Below are the code and all the weights of a small trained network. Each question names an input and a target symbol and asks about switching units off, where a switched-off unit gives its printed mean instead of its output.

import numpy as np


def w(rows, s, z=0):
    codes = np.array(rows[::2]) - 128.0
    scale = np.full(codes.shape[1], s)
    scale[-1] = z or s
    return codes * scale


def softmax(a):
    e = np.exp(a - a.max(-1, keepdims=True))
    return e / e.sum(-1, keepdims=True)


def log_softmax(a):
    a = a - a.max(-1, keepdims=True)
    return a - np.log(np.exp(a).sum(-1, keepdims=True))


def net(x, mask):
    ids = ['δεθλπφψω'.index(c) for c in x.split()]
    T = len(ids)
    res = E[ids] + P[:T]
    u = 0
    for l in range(3):
        r = res
        for j in range(2):
            rows = slice(4 * j, 4 * j + 4)
            q, k, v = (r @ M[l][rows].T for M in (Q, K, V))
            z = softmax(np.where(np.tri(T) > 0, q @ k.T / 4**0.5, -1e9)) @ v
            o = O[l][rows]
            res = res + np.where(mask[u + j], z, o[:, -1]) @ o[:, :-1]
        u += 2
    return log_softmax(res[-1] @ U[:, :-1].T + U[:, -1])


Q, K, V, O = {}, {}, {}, {}
E = w([
[205,135,39,85,65,243,118,201,70,29,75,234],'δ',
[39,169,207,207,240,136,46,220,133,30,186,125],'ε',
[90,18,100,14,164,194,150,11,238,117,214,65],'θ',
[204,216,33,242,34,93,126,84,189,57,225,8],'λ',
[68,233,82,240,223,225,219,84,30,220,83,149],'π',
[14,180,139,43,14,38,111,222,67,224,6,2],'φ',
[181,210,197,156,143,130,136,204,200,213,60,240],'ψ',
[213,17,118,196,139,23,185,177,11,129,53,170],'ω',
],0.0052)
P = w([
[79,64,11,223,172,58,14,165,177,220,202,149],'0',
[213,152,154,126,184,230,114,78,86,140,83,59],'1',
[38,173,67,12,67,132,253,176,80,42,242,190],'2',
[204,53,237,203,164,247,189,212,192,152,9,72],'3',
[231,200,223,128,187,148,19,14,84,42,43,109],'4',
[10,206,18,54,9,12,252,119,162,26,250,194],'5',
[126,38,173,212,82,225,196,156,233,149,9,30],'6',
],0.0045)
Q[0] = w([
[31,218,53,68,60,26,136,157,93,156,195,242],'L0H1',
[62,199,96,41,225,128,108,55,12,50,181,241],'L0H1',
[212,28,195,202,122,214,71,114,233,143,33,19],'L0H1',
[214,25,219,198,117,213,52,119,237,156,35,15],'L0H1',
[196,178,212,138,196,63,2,40,68,162,66,143],'L0H2',
[183,191,176,74,203,148,4,21,50,122,61,76],'L0H2',
[20,97,15,103,15,97,235,211,231,128,218,108],'L0H2',
[234,198,170,225,148,162,210,238,46,104,71,216],'L0H2',
],0.0048)
K[0] = w([
[40,194,70,167,60,30,62,243,80,244,90,179],'L0H1',
[161,247,214,208,186,154,62,249,8,152,8,202],'L0H1',
[183,25,159,88,196,203,134,10,245,27,217,60],'L0H1',
[162,13,158,88,210,205,131,9,250,21,220,74],'L0H1',
[176,208,241,138,226,71,97,191,12,73,25,247],'L0H2',
[186,201,252,124,224,197,119,133,30,75,5,215],'L0H2',
[126,34,20,169,73,155,123,137,228,213,193,44],'L0H2',
[128,242,78,62,58,26,93,36,49,78,192,85],'L0H2',
],0.0047)
V[0] = w([
[197,71,181,41,208,243,164,99,106,72,96,233],'L0H1',
[184,211,208,103,44,170,244,212,68,30,51,148],'L0H1',
[175,236,197,242,153,120,111,219,129,47,178,118],'L0H1',
[203,41,191,56,199,230,159,52,218,19,193,20],'L0H1',
[43,146,56,24,18,196,229,118,175,40,210,3],'L0H2',
[71,185,177,46,85,204,242,31,194,246,72,65],'L0H2',
[45,201,90,246,218,116,186,71,65,126,192,2],'L0H2',
[187,48,33,72,68,229,137,70,216,83,201,195],'L0H2',
],0.0045)
O[0] = w([
[149,140,220,92,82,223,70,128,100,116,90,193,130],'L0H1',
[93,147,191,92,90,151,216,146,89,54,146,163,21],'L0H1',
[140,150,186,70,199,75,186,186,117,43,238,99,78],'L0H1',
[176,88,206,131,132,227,84,84,138,60,28,60,254],'L0H1',
[53,124,79,187,69,141,203,141,195,28,9,92,211],'L0H2',
[62,152,151,137,110,154,226,50,232,229,4,148,142],'L0H2',
[84,176,143,250,234,55,159,45,69,97,84,34,183],'L0H2',
[158,74,10,143,85,177,150,99,197,59,152,186,226],'L0H2',
],0.0043,0.0041)
Q[1] = w([
[251,60,251,132,201,200,10,134,65,215,43,16],'L1H1',
[161,71,87,182,73,209,211,166,180,99,90,253],'L1H1',
[232,115,240,165,245,106,44,235,28,220,125,176],'L1H1',
[35,250,50,217,109,16,179,112,117,29,209,146],'L1H1',
[210,72,247,108,242,235,49,75,87,143,86,101],'L1H2',
[164,143,193,44,145,160,83,60,77,93,196,146],'L1H2',
[104,157,113,132,172,83,143,198,128,193,155,237],'L1H2',
[171,203,157,217,225,141,72,125,58,98,137,47],'L1H2',
],0.0044)
K[1] = w([
[159,148,229,62,27,59,182,195,143,141,91,126],'L1H1',
[62,8,64,1,163,162,164,18,163,121,190,171],'L1H1',
[168,207,254,11,140,99,125,173,58,112,137,188],'L1H1',
[116,234,48,243,244,149,84,81,99,119,194,79],'L1H1',
[136,175,102,185,187,139,159,78,36,23,158,97],'L1H2',
[92,177,137,101,198,143,220,148,20,75,149,230],'L1H2',
[166,131,156,132,167,74,24,178,78,236,140,129],'L1H2',
[239,175,223,170,145,238,109,53,36,53,32,116],'L1H2',
],0.0042)
V[1] = w([
[193,17,44,111,23,95,126,109,82,17,149,77],'L1H1',
[219,100,106,186,222,65,155,97,126,33,221,146],'L1H1',
[255,85,70,177,80,50,74,131,86,250,139,230],'L1H1',
[108,31,136,160,172,108,114,85,147,53,102,35],'L1H1',
[40,204,150,164,227,48,176,154,107,126,232,86],'L1H2',
[255,70,126,85,19,191,175,96,122,11,80,114],'L1H2',
[126,46,61,164,133,18,171,135,166,45,220,50],'L1H2',
[70,176,92,164,55,114,241,70,82,185,58,71],'L1H2',
],0.0041)
O[1] = w([
[74,54,33,138,87,131,161,68,8,58,173,98,203],'L1H1',
[124,46,97,162,139,75,58,50,104,113,99,224,180],'L1H1',
[204,52,105,86,57,88,122,180,95,213,236,182,128],'L1H1',
[95,75,100,128,201,85,136,85,116,90,105,56,254],'L1H1',
[134,140,140,119,209,70,168,114,125,108,117,122,96],'L1H2',
[173,89,177,103,2,195,158,194,144,97,132,102,149],'L1H2',
[149,62,75,96,189,80,189,174,163,121,120,37,235],'L1H2',
[107,139,131,200,86,172,246,12,148,197,124,91,136],'L1H2',
],0.0042,0.0049)
Q[2] = w([
[243,129,196,252,186,212,54,118,135,131,10,11],'L2H1',
[146,130,185,200,222,74,133,225,42,93,62,189],'L2H1',
[75,65,48,96,170,33,148,28,189,89,128,58],'L2H1',
[14,62,101,175,142,159,222,184,132,84,68,207],'L2H1',
[89,95,49,35,118,82,66,4,196,140,216,114],'L2H2',
[100,77,117,218,105,242,178,107,216,112,30,8],'L2H2',
[23,162,114,168,92,60,206,177,110,71,160,223],'L2H2',
[237,109,149,68,154,177,50,79,62,178,141,60],'L2H2',
],0.0046)
K[2] = w([
[99,210,197,171,38,91,186,63,173,52,100,10],'L2H1',
[118,187,188,13,52,134,208,49,52,92,189,169],'L2H1',
[83,18,146,127,129,214,155,118,219,169,26,189],'L2H1',
[45,69,29,56,32,80,151,84,186,147,199,218],'L2H1',
[229,40,142,254,210,184,62,171,139,153,37,169],'L2H2',
[54,129,118,147,27,111,195,104,206,114,81,66],'L2H2',
[145,79,26,142,245,45,157,146,149,156,236,147],'L2H2',
[175,186,233,109,45,225,102,137,30,68,35,152],'L2H2',
],0.0046)
V[2] = w([
[98,67,143,43,152,211,237,35,100,123,59,139],'L2H1',
[178,203,53,241,40,130,16,125,149,47,184,119],'L2H1',
[58,92,133,205,214,167,71,80,196,184,54,118],'L2H1',
[245,200,151,138,40,187,189,97,102,49,169,189],'L2H1',
[177,186,113,248,30,67,167,219,29,234,103,112],'L2H2',
[235,224,120,253,227,128,184,55,192,112,109,156],'L2H2',
[115,32,151,54,238,42,58,139,119,179,161,91],'L2H2',
[70,208,217,58,193,195,34,121,255,159,152,237],'L2H2',
],0.0035)
O[2] = w([
[137,94,104,129,93,142,109,79,94,221,154,210,165],'L2H1',
[246,156,119,202,210,35,253,213,187,10,200,34,160],'L2H1',
[80,193,83,72,142,116,142,158,101,126,173,195,242],'L2H1',
[214,60,159,204,211,67,136,51,153,149,121,135,27],'L2H1',
[107,232,251,37,154,8,158,110,94,176,152,45,48],'L2H2',
[244,35,139,77,171,19,125,191,214,166,162,220,172],'L2H2',
[89,59,187,162,62,191,27,73,155,182,34,95,215],'L2H2',
[86,141,30,143,237,133,60,154,206,45,60,214,1],'L2H2',
],0.0045,0.006)
U = w([
[104,157,46,25,90,163,192,249,26,47,241,217,199],'δ',
[57,177,108,102,219,83,83,145,118,8,52,128,57],'ε',
[118,53,75,247,82,197,11,66,162,175,34,181,89],'θ',
[225,119,166,201,207,85,241,149,189,102,157,52,197],'λ',
[87,210,101,181,204,100,178,6,69,195,168,200,151],'π',
[56,202,219,56,54,154,107,157,109,179,63,5,7],'φ',
[201,143,142,19,100,87,119,201,253,187,160,203,184],'ψ',
[149,40,213,77,45,95,110,68,9,185,200,181,139],'ω',
],0.0043,0.002)

Each question gives the input, a string of symbols that net reads in full, and the target symbol t.
The units are the heads (4 rows each of Q, K, V and O). Each row of codes is followed by its name. A weight is (code - 128) times the scale printed after its matrix; where a second scale follows, it is the last column's (O and U).
mask holds one flag per head, layer by layer. A switched-off head (its flag False) gives its mean, the last column of its rows in O, instead of its output. The means were averaged over made-up inputs and are rounded, as every weight is.
A unit's drop is (log p(t) with every unit on - log p(t) with that unit switched off) / (log p(t) with every unit on - log p(t) with every unit switched off).
The circuit of an input: a set's keep is (log p(t) with only the set's units on - log p(t) with every unit switched off) / (log p(t) with every unit on - log p(t) with every unit switched off). Starting from all 6 units, units are removed one at a time, each time the one whose removal leaves the highest keep (on an exact tie, the one counted first), for as long as the keep stays at least 0.8.
units of the circuit, in order: the units of the circuit, biggest drop first
most important unit: the unit with the biggest drop
heads that matter: for each layer, one digit per head in row order, 1 if its drop is at least 0.15 and else 0, layers parted by /
drop of u: that unit's drop, to one decimal
input θ θ θ π θ λ ω, target λ: most important unit	L2H2
input ε ψ φ, target θ: heads that matter	11 / 11 / 01
input θ θ λ θ ω, target ω: units of the circuit, in order	L0H2; L1H1
input λ λ ε, target ω: units of the circuit, in order	L2H2; L0H1; L1H1; L0H2
input π λ λ ψ π δ ψ, target λ: units of the circuit, in order	L2H2; L2H1
input θ θ θ θ θ φ, target δ: units of the circuit, in order	L0H1; L2H1
input θ θ θ θ θ λ δ, target λ: heads that matter	11 / 01 / 11
input θ θ θ θ π, target π: units of the circuit, in order	L0H2; L1H2
input λ θ λ π, target λ: heads that matter	01 / 01 / 11
input φ λ ψ, target π: units of the circuit, in order	L1H2; L0H1
input θ ε φ ψ, target φ: units of the circuit, in order	L2H2; L1H1; L0H1
input ω θ ω, target φ: heads that matter	11 / 10 / 11
input π θ λ, target ψ: units of the circuit, in order	L2H2; L0H1; L1H1; L1H2
input ω λ π ψ, target λ: most important unit	L2H1
input ω λ ψ θ θ, target θ: units of the circuit, in order	L2H2; L0H1; L2H1
input φ θ δ, target π: units of the circuit, in order	L1H2; L0H1
input λ θ λ θ δ, target δ: units of the circuit, in order	L0H2; L2H2
input π θ θ ψ θ, target ψ: units of the circuit, in order	L0H2; L2H2; L1H1
input λ θ θ θ λ λ δ, target λ: units of the circuit, in order	L2H1; L1H2; L2H2; L0H1
input λ ψ ψ θ, target θ: units of the circuit, in order	L0H1; L2H2; L2H1
input θ ψ θ π ψ θ, target δ: units of the circuit, in order	L0H1; L2H1
input θ θ θ θ θ φ ω, target φ: most important unit	L2H2
input λ ω θ θ φ θ, target ω: heads that matter	10 / 10 / 01
input θ λ θ ω ω λ, target δ: heads that matter	10 / 00 / 10
input λ θ θ λ θ φ λ, target λ: heads that matter	00 / 01 / 11
input ε ψ θ λ π, target π: heads that matter	01 / 01 / 00
input λ θ θ ε, target θ: most important unit	L0H1
input λ ψ θ θ θ λ, target ω: drop of L1H2	0.1
input ψ ε φ, target ε: drop of L1H2	0.6
